Below is a small trained network, with its code and all its weights. Each question gives an input and a class and asks what happens when units are switched off, that is, made to give their printed mean instead of their output.

import numpy as np


def w(rows, s, z=0):
    codes = np.array(rows[::2]) - 128.0
    scale = np.full(codes.shape[1], s)
    scale[-1] = z or s
    return codes * scale


def f(y):
    return np.maximum(y, 0)


def log_softmax(a):
    a = a - a.max(-1, keepdims=True)
    return a - np.log(np.exp(a).sum(-1, keepdims=True))


def net(x, mask):
    res = np.array(x, float).reshape(1, 4) / 4 @ E
    y = f(res @ A[0][:, :-1].T + A[0][:, -1])
    res = res + np.where(mask, y, B[0][:, -1]) @ B[0][:, :-1]
    return log_softmax(res[-1] @ U[:, :-1].T + U[:, -1])


A, B = {}, {}
E = w([
[162,155,17,141,176,159,118],'x0',
[213,146,154,2,169,168,167],'x1',
[123,201,117,113,146,121,25],'x2',
[72,79,163,158,210,205,115],'x3',
],0.0072)
A[0] = w([
[82,92,184,186,80,97,137,145],'n0',
[199,139,71,105,57,39,119,161],'n1',
[54,181,205,85,120,125,93,254],'n2',
[161,114,213,21,137,182,166,160],'n3',
[154,225,121,39,88,62,122,203],'n4',
[90,82,188,184,60,75,168,159],'n5',
[123,41,152,181,75,70,160,89],'n6',
[166,152,78,111,186,167,97,56],'n7',
[95,106,152,192,146,149,133,104],'n8',
[192,63,132,100,146,138,253,175],'n9',
[172,203,75,86,58,50,93,190],'n10',
[135,95,109,155,204,182,171,176],'n11',
[148,91,95,134,149,206,201,163],'n12',
[43,127,184,207,82,108,100,123],'n13',
[177,134,220,38,165,170,169,148],'n14',
[22,58,216,219,153,129,108,164],'n15',
[178,135,82,130,194,226,114,78],'n16',
[152,48,91,139,178,206,136,157],'n17',
[93,43,175,147,47,63,125,166],'n18',
[125,165,75,168,180,183,111,124],'n19',
[57,141,57,234,130,131,61,99],'n20',
],0.0071,0.0028)
B[0] = w([
[202,218,130,226,39,51,212,211],'n0',
[205,175,200,194,106,77,161,215],'n1',
[189,72,203,207,140,40,55,204],'n2',
[38,12,161,26,240,150,24,247],'n3',
[235,82,183,191,98,50,108,227],'n4',
[212,207,53,219,25,104,238,228],'n5',
[70,166,54,53,115,180,237,202],'n6',
[161,202,89,198,39,142,200,182],'n7',
[178,182,159,182,89,53,133,177],'n8',
[37,29,83,3,216,196,77,240],'n9',
[202,96,198,187,138,17,104,226],'n10',
[49,102,49,89,121,164,153,210],'n11',
[69,50,89,78,105,167,158,208],'n12',
[228,117,233,175,126,28,67,221],'n13',
[44,23,173,29,253,123,17,245],'n14',
[250,185,229,188,46,57,141,254],'n15',
[64,181,45,77,68,166,204,204],'n16',
[69,205,56,72,89,179,214,210],'n17',
[222,223,100,231,61,158,243,224],'n18',
[50,142,107,60,145,168,133,189],'n19',
[61,56,221,60,240,177,32,226],'n20',
],0.0057,0.0062)
U = w([
[233,200,95,229,22,81,240,2],'0',
[113,55,234,108,224,110,22,247],'1',
[2,67,23,58,196,248,197,60],'2',
],0.0062,0.00095)

Each question gives the input, the list of numbers given to net, and the class t.
The units are the neurons (one row each of A and B). Each row of codes is followed by its name. A weight is (code - 128) times the scale printed after its matrix; where a second scale follows, it is the last column's (A, B and U).
mask holds one flag per neuron, in row order. A switched-off neuron (its flag False) gives its mean, the last column of its row in B, instead of its output. The means were averaged over made-up inputs and are rounded, as every weight is.
A unit's drop is (log p(t) with every unit on - log p(t) with that unit switched off) / (log p(t) with every unit on - log p(t) with every unit switched off).
The circuit of an input: a set's keep is (log p(t) with only the set's units on - log p(t) with every unit switched off) / (log p(t) with every unit on - log p(t) with every unit switched off). Starting from the 12 units with the biggest drops (on a tie, the unit counted first), units are removed one at a time, each time the one whose removal leaves the highest keep (on an exact tie, the one counted first), for as long as the keep stays at least 0.8.
units of the circuit, in order: the units of the circuit, biggest drop first
top k neurons: the k neurons with the biggest drops, biggest first
drop when u is switched off: that unit's drop, to one decimal
input [8,-5,5,-5], class 1: units of the circuit, in order	n20
input [2,2,-1,-4], class 1: top 2 neurons	n5, n18
input [-8,1,-4,1], class 0: top 4 neurons	n5, n18, n0, n20
input [-3,4,-7,-8], class 1: top 2 neurons	n9, n3
input [1,-1,-2,3], class 2: units of the circuit, in order	n4, n10
input [1,-2,-5,6], class 0: top 3 neurons	n15, n3, n14
input [2,4,-1,-8], class 1: top 2 neurons	n5, n18
input [0,-7,2,6], class 0: drop when n8 is switched off	0.1
input [3,-5,-4,7], class 0: drop when n15 is switched off	0.9
input [2,3,1,6], class 2: drop when n20 is switched off	0.0
